Known rows:
[ 12  12  19 -12   4 -10  10  12   7  -6  11  10  18 -27  -8   5  27  19
   7  -6  -9  15   1  15  11   2] : finom
[  8  23  13 -14   8   0  -7  17  -6 -20  13  -3  12 -30  -7   3  11   2
  11   3 -16   1  13   6 -12   2] : dretrabrak
[  7  20  15 -15  12   4 -20  14  -6 -18  23   1  16 -26  -4   6  16   5
  -1   9 -18   6  14  15  -3   2] : tobak
[  9   9  15 -14   1  -7   8   9   2  -6  10  12  16 -31  -8   6  21  16
   8  -9  -5  12   2  16  11   0] : luredran
[  8  13  20 -14   5  -4   4   7  -2 -13   9   7  23 -31 -12   8  23  11
   8  -1  -4  15  11  11  15  -4] : vesas
[ -6   1  12 -17  11   2   5  28 -11 -18   4  -4  -5 -21 -15   3   3   6
  26   9  -9   9   7  -1  -9  28] : tridim
[ 17  14  10 -18  -9 -10  14  15   1   5  14  17  10 -35  -7   5  20  24
   3 -11  -7   9   0  28   7   5] : revi
[  9  10   6 -15   5 -11  13  31  -9   3  10  11 -11 -27  -3  -3   4  18
  18  -3 -15   2   2  28 -15  33] : fenin
[  6   6  16 -13  11  -6  14  32  -3  -9   4  -7  -3 -21  -7  -2   7  14
  22  -2 -17   3   3   6 -24  19] : graplonum
[ 12  16   0 -12   2  -7  -3  25   1  -8  20  14   3 -29   4  -1  13  13
   3 -10 -18   1  -5  23 -11  11] : dofu
[-16   2   5 -34   0 -35   8   3  46  29  14  20  11 -54 -21 -21  11  22
 -25 -19 -12  -2  -6  41 -22  10] : flubovar
[  8  18   6 -12   8  -6  -6  21  -1 -13  18   9   7 -28  -2   1  12   7
   6  -3 -16   3   5  16  -8   9] : fligen
[-25   0  17 -28  16 -28  -1  -5  41   7   6   9  23 -47 -26 -16  13   7
 -15  -8  -8   5   5  20 -11   2] : vagrul
[ 10  10  15 -13   3 -10   6  13   4  -6  13  16  19 -29  -9   6  26  17
   2  -7  -5  15   4  19  15   1] : rubol
[ 12  16   0 -13   1  -8  -3  25   0  -7  20  14   3 -30   3  -1  13  14
   3  -9 -18   1  -4  23 -12  12] : fupu
[  6   4  21 -17   1   0   8  13  -6 -13   5   1  23 -33 -15  10  18  10
   7  -7  -1  14  11   5   2 -11] : dogu
[ 13  -9  21 -11   8 -18  21  15  -3   3  -2  18  10 -29   4  -1  10  28
  24 -24  -8   5  -2  28   0   7] : raskem
[  8   9   8 -16   8  -9  -9  30   2 -16  19  15   9 -25  -4   4  14  11
   5  -1 -16   3   7  14  -6  10] : pezel

Facts:
Ω seskul <- bamel,paflus
Ω flubovar <- bevon,vafen,vagrul,zovak
Ω fupu <- bidra
Ω dofu <- denom
Ω grazira <- dodavel
Ω truzil <- dogu
Ω vufe <- dretrabrak
Ω revi <- faflur
Ω kefugis <- flibebu
Ω fligur <- fludun
Ω triru <- fudra
Ω suplu <- giruk
Ω kidrak <- grama
Ω stifluk <- grobek,vudi
Ω lupa <- gudam
Ω bedur <- kidrak
Ω fenin <- klase
Ω vodre <- klesak
Ω plasku <- klisim
Ω stepi <- klobi
Ω raskem <- luvar
Ω gudam <- miram,plukel
Ω pledrak <- muston
Ω plaplok <- nidrin
Ω vife <- nubrar
Ω groba <- plabopar
Ω vagrul <- teskan
Ω braflos <- tobak
Ω mebrer <- tridim
Ω vila <- tugrin
Ω nostak <- vesas
Ω fovisto <- voplin
Ω losku <- vuska
Ω skeflema <- zabremo
{bamel,bedur,bevon,braflos,bredrak,denom,didru,dodavel,dofu,dretrabrak,drifom,faflur,fastoful,fenin,flibebu,fligen,fludun,fluplok,fovisto,fudra,fupu,gakobor,goklon,graplonum,grazira,groba,grobon,gudam,kefugis,kligis,klisim,labrutim,mosko,nostak,nubrar,paflus,pezel,pibi,plabopar,pledrak,plitren,skedo,skidum,skiflon,stifluk,suplu,tobak,tofus,tremer,tridim,triru,truple,vodre,voplin,vudi,vufe,vuska,zasko,zovak} ζ 132
{barin,bidra,brefa,butem,dadur,deskebrok,dogu,drefuran,drepin,finom,fligur,flodi,flubovar,funir,gano,gatrur,giruk,goke,gradukur,grama,grobek,kenu,kidrak,klase,kledam,klesak,klisaplam,klobi,klosko,lobuk,losku,lupa,luplek,luredran,luvar,mapli,mastok,mebira,mebrer,miram,muston,nasek,neri,nidrin,noskas,pakligril,plaplok,plasku,ploze,plukel,raskem,revi,rubol,seskul,skeflema,sketruk,stepi,tavas,teskan,tomemon,trupir,truzil,tugrin,tuplen,vafen,vagrul,vesas,vife,vila,zabremo,zubo} ζ 170
[bamel,goklon,kledam] π skeflema
[barin,braflos,fenin,triru] π tremer
[bedur,dogu,pakligril] π plaplok
[bevon,faflur,flubovar,seskul] π luplek
[bidra,skidum,vodre] π mebrer
[bredrak,gano] π pledrak
[brefa,drifom,gradukur,gudam,labrutim,plabopar] π dadur
[butem,denom,giruk,rubol,vudi] π fovisto
[deskebrok] π klosko
[didru,gatrur,kefugis] π revi
[dodavel,pezel,tavas] π skiflon
[dofu,fligen,funir] π flubovar
[drefuran,zasko] π seskul
[drepin,nidrin,raskem,teskan,tugrin] π triru
[dretrabrak,klesak,sketruk] π gradukur
[finom,skiflon] π pibi
[flibebu,klisaplam] π labrutim
[fligur,klosko,mosko,plasku] π trupir
[flodi,lupa,miram] π kligis
[fludun,grobon,lobuk] π goklon
[fluplok,mastok,vife,vuska] π goke
[fudra,gakobor,luredran] π truzil
[fupu,nostak] π tomemon
[goke,grobek,losku,noskas,vila] π stepi
[grama,groba,klobi,paflus,plitren,zovak] π vufe
[graplonum] π fenin
[grazira] π plasku
[kenu,mebrer,suplu] π fastoful
[kidrak,klase,luvar,nasek,truple,vesas] π butem
[klisim,neri] π suplu
[mapli,vagrul] π mosko
[mebira,zabremo] π noskas
[muston,ploze,vafen,voplin] π nostak
[nubrar,tobak] π losku
[plukel,tofus,tuplen,vufe] π stifluk
[skedo,tridim,zubo] π barin

Rows:
No name comes twice in this set of rows, the named rows included.
[-23 -13  36 -23  34 -34   9  -4  27   6 -12   6  24 -42 -23 -16   2   8
   9  -6  -8   3  22  22 -13   4] | teskan
[  6   7  13 -17   8  -8  10  29 -12  -4   6   4  -5 -28  -8   1   0  12
  21   0 -13   1  13  17 -17  24] | tremer
[-25  15  15 -28  24 -24 -17   1  33  -5   9   0  16 -46 -25 -18   2  -7
  -9   8 -19  -6  19  15 -26   8] | bevon
[-27  17  12 -27  23 -21 -16  -2  29  -3  10  -3  16 -49 -25 -18   0 -10
 -11   5 -17  -7  19  16 -29   5] | zovak
[  6   3   5 -11   9 -10  10  29  -6  -3   9  11  -8 -24   2  -5   4  17
  20  -9 -16   2  -5  22 -15  28] | braflos
[  1   3  17 -18   1  -5  25  16  -6   3   2   5  -3 -26 -18   4  14  19
  21   1  -1  18   2  15  10  27] | barin
[-25   3  27 -26  22 -27   0  -3  39   3   3   0  29 -44 -32 -14  16   4
 -14   1  -8   9  15  13 -11  -2] | vafen

The same nodes again, as new rows of numbers:
Known rows:
[-23   7  -1   5   5   2  13  -4  16 -14   6  -8  -6   4  -2 -11   7  12
  -4  -3  -1 -11  -9  -1 -13   1  11  14  -8 -12   4  20   4  -8   2] : klisim
[-12   4  -9   9   4   6   8   4  14 -17   7 -10   0   0 -12  -9   6  14
  -6  -5   1 -11 -18  -1 -23  -2   3  14  -3  -8   1   7  -5  -6   1] : miram
[-11   7  -8   7   4   2  10  -1  17 -11   9  -9   0  -4   2 -12  -3   5
  -9  -1   0  -4 -12  -3  -3   0   8   9  -5 -11  10  13  -6  -6   2] : kligis
[  0   9 -12  10   9  -3   3  -1   8 -16   9 -12   4 -16   1 -13 -12  11
  -8  -3  -4  -4 -18  -6  -1  -1   2   9  -7   1   9   8  -7   1   1] : lupa
[-11   3  -9   6  -2   9   8  -4  15 -19  13 -15   1  -6  -8 -13   6  13
  -3  -3   6 -14 -20   1 -25  -3   7  15  -2  -2   1   4  -3  -8   2] : klase
[ -4  12  -8   5   7  -4   9  -5  14 -10  11 -12   0 -10  11 -16 -12   2
  -7   1  -2   0 -14  -3   9   2   5   8  -5  -6  13  14  -5  -4   0] : nostak
[-11   7  -7   7   3   1  10  -2  19 -12   7  -9   0  -3   2 -12  -3   4
  -8  -1   0  -5 -12  -2  -2   0   7  10  -6 -13  10  15  -6  -4  -1] : fastoful
[ -2  10  -8   9   9  -6   5  -5  10 -20   7 -14   2 -15   4 -15 -14   8
  -3   0  -3  -3 -18  -2   3  -1  -2  11  -6  -1   8  10  -6   2  -4] : mebrer
[ -4  11  -8   7   8  -3   8  -4  14 -10   9 -10   1 -11   9 -13 -10   5
  -9  -1  -3  -1 -12  -5   9   2   8   7  -8  -6  16  16  -4  -3   1] : pledrak
[ -7   6  -6   6  -2   5   9   1  15  -6   7  -9   0  -5   4 -11   1   7
 -12   0  -2  -4 -10  -1  -3  -1   6  10  -3 -12   9  15  -5  -6   5] : labrutim
[ -4   6  -8   9   2   4   5   2   9 -14   6 -11   2  -9  -3 -11  -1  13
  -7  -2  -3  -6 -17  -1 -11  -3  -1  12  -4  -5   4   9  -6  -3   2] : dadur
[-13   5  -5   5  -4  11  11   3  18  -7   8 -10  -2   3  -2  -9   9  10
 -10  -3   1  -8 -11   0 -16  -2   8  13  -1 -14   4  13  -3 -10   7] : plabopar
[-10   7  -8   7   4   2  10  -1  18 -11   8  -9   0  -3   2 -11  -3   5
  -9  -1   0  -4 -13  -3  -2   0   8   8  -5 -11  10  14  -6  -6   1] : pibi
[ -6   7 -10   9   7   2   6   1  11 -17   8 -11   2  -9  -5 -12  -4  12
  -6  -3  -2  -6 -17  -2 -11  -1   2  11  -5  -4   5   7  -6  -3   0] : luredran
[-18   7 -11   8   2   8   9   7  22 -10   7  -9  -1   7  -3  -6   2  11
 -11  -7   2  -6  -8   0 -26   4  12  10  -6 -16   4   8  -9 -12   4] : zovak
[  3   7 -13  13  15  -8   2  -1   9 -17   2  -3   5 -14 -10  -6  -7  16
 -11 -12  -5  -3 -19 -10   7   1   3   5 -17  -4  17  16  -9   7   3] : losku
[-18   4  -8   4  -3   9  12  -2  21 -12  13 -12  -1   2  -2 -12   6   8
  -8  -2   5 -10 -13  -1 -18  -2  13  13  -2 -10   3  10  -4 -11   4] : vudi
[-10  10  -5   6   5   3   9   2  19 -10  12  -7   1  -6   1 -13  -3   6
  -9  -4   0  -7  -8  -7  -6  -2   9   7  -1  -6  11  11  -8  -6   1] : graplonum

Rows:
No name comes twice in this set of rows, the named rows included.
[-12   5  -7   9   6   6   9   3  14 -18   5 -10  -1  -2 -10  -9   6  14
  -4  -4   2 -11 -18   0 -21  -1   3  13  -4  -7   1   9  -2  -5   0] | muston
[ -6  14 -13   8  10  -3   3  -1  15  -9  10 -12   1  -8  14 -12 -17   8
 -11  -6  -4   2  -9  -5  -1   6   9   7  -9  -7  12  10  -9  -4   5] | groba
[ -2  10 -10   8   6  -3   5  -4   9 -16  13 -15   3 -16   6 -17 -17   8
  -3   2  -5  -3 -20  -3   0  -1  -2  11  -2   1   6   6  -7  -1  -1] | fligur
[-13   3  -9   7   1   8   8   0  14 -19  11 -13   1  -4  -9 -11   5  14
  -4  -3   4 -12 -19   0 -24  -3   5  15  -3  -4   0   5  -4  -7   1] | giruk
[-11  10 -11   7   5   2   7   1  18 -10   9 -10   0  -2   4 -10  -5   7
 -10  -6   0  -3 -10  -2  -9   3  10   8  -7 -10   9  10  -8  -8   4] | tofus
[ -8  12 -11   7   6  -3   6  -4  15 -10  11 -12   1  -8  12 -14 -15   5
  -9  -1  -4   1 -12  -5   3   3   7   8  -7  -7  10  11  -8  -4   3] | stifluk
[ -1  10  -9   9   9  -4   4  -3   9 -17   9 -14   3 -16   4 -14 -14   9
  -4  -1  -4  -3 -19  -3   1   0  -1   9  -5   1   8   8  -6   0  -1] | truzil
[ -9   5 -10   6  -1   6   8  -8  17 -13  13 -13   2  -8   3 -13   1   7
 -10  -3   4  -8 -12  -3  -6  -1  14   9  -7  -6  11  11  -6  -7   4] | truple
[ -9  13 -14   7   5  -4   5  -3  15  -9  12 -12   2  -7  14 -14 -20   6
 -10  -1  -6   3 -11  -6   1   4   8   9  -6  -7   9   8 -11  -3   3] | vufe
[ -7   8 -12  10   9   1   3   3  12 -16   8 -12   2  -8  -3 -10  -7  14
  -6  -6  -2  -4 -16  -2 -16   1   2  11  -7  -4   4   6  -8  -5   1] | tuplen
[-15   9  -1   2   3   8  13   6  22 -10  13  -7  -1   2  -3 -12   6   7
  -7  -5   3 -11  -9  -4 -17  -2   9  11   3  -8   6  10  -4 -10   0] | tridim
[ -8  13  -5   9  16  -9   5  -7   3 -20   6 -11  -1 -16   4 -15 -12  14
  -2  -1  -9  -5 -16  -5   4   0   1  11 -11   3   7  15   2   1   0] | plasku

Now the same nodes, written a new way:
Known rows:
[  0 -22 -11  -3  -3  -2  -1  -1   8  -5   6  -4 -11] : kidrak
[ -8   2 -14   8   0  13   3   4  11   1  15  -6  -1] : revi
[  9   9   5  -4   5  -4   2  -2  -4   4 -10  12  -1] : didru
[  5   3   9  -8  -3 -11  -4  -5  -4   2 -16   9 -13] : denom
[-16   3   1   1   9  14  -6  15   8  -3  10 -11  -2] : dadur
[ -2 -14  -1  -3   8   6  -2   8   1  -8   7  -7   4] : brefa
[  9   7  11  -6  -4  -4  -3  -6  -2   4 -22   2   0] : nubrar
[ 0 22  2 12  4  9 13 -4 -1 14  1 14 -9] : fenin
[  0 -15  -6  -1   1   4  -1   2   0  -7   6  -7   2] : neri
[-23 -30  15  21   7 -29  -8  -6 -11  -1   2  -9  21] : teskan
[  5 -15  -4   0  -5   5   1  -2   8  -3   0 -13   9] : mastok
[-14  -7   7 -14 -19   0  12  11  -7   6 -33  22   4] : bamel
[-4 24  5  2 -1  2 -1  0  2  9 -7  8 -8] : kligis
[-14   2  -6   4  -4  10  -3   5   6  -1  10 -11  -4] : luplek
[-15  -1  21  14  13 -42 -16  -5  -7   7 -15  10  22] : bevon
[ 1 27 -3  4  5  5  3  2  7 11 -1 13 -5] : nostak
[ -1  39 -24   4  -7   1  -2  -4 -12   5   1  15   3] : vufe
[ -4 -22   6   1  -4   6   4  -5 -12  -7  -1 -12  -4] : nidrin

Rows:
No name comes twice in this set of rows, the named rows included.
[  0 -21  -9  -3  -4  -5  -1  -1   8  -5   9  -4  -9] | nasek
[  0 -17   2  -3  -8   4  -5  -2   1  -6  -6 -17   4] | zabremo
[ 21  14  13  -2  16 -12 -22 -21  -7  -3  -8  -8 -27] | vudi
[  0  18   7  15   4  11  20  -7  -7  14   1  15 -11] | triru
[ 7 10  9 -6 12 -2  0  5 -3  2 -9 12  0] | drifom
[ 17  -5   5   2  10   2 -22 -18  -1 -11   1 -36 -10] | grobek
[  0 -18  -1   3   1   6   7  -2  -5  -5   7  -7   0] | zubo
[ 17  30  35 -16 -11 -16  16  10   0  -1  32  10  14] | gudam
[-15   0  -4 -14 -26  -2   9   8 -17   2 -32  23   9] | paflus
[-23  -2 -14  32  21 -23  -5   5  20  10  27   5  31] | flubovar
[-7 27 11 -1 12  6 -4 10  4  7 -5  8 -6] | labrutim
[ -1   3 -13   9  -7  16   3   0  23   6   7 -14   8] | losku
[ -6 -16   5  -7   4   5  -7   7  -4 -10  -1 -12   0] | klesak

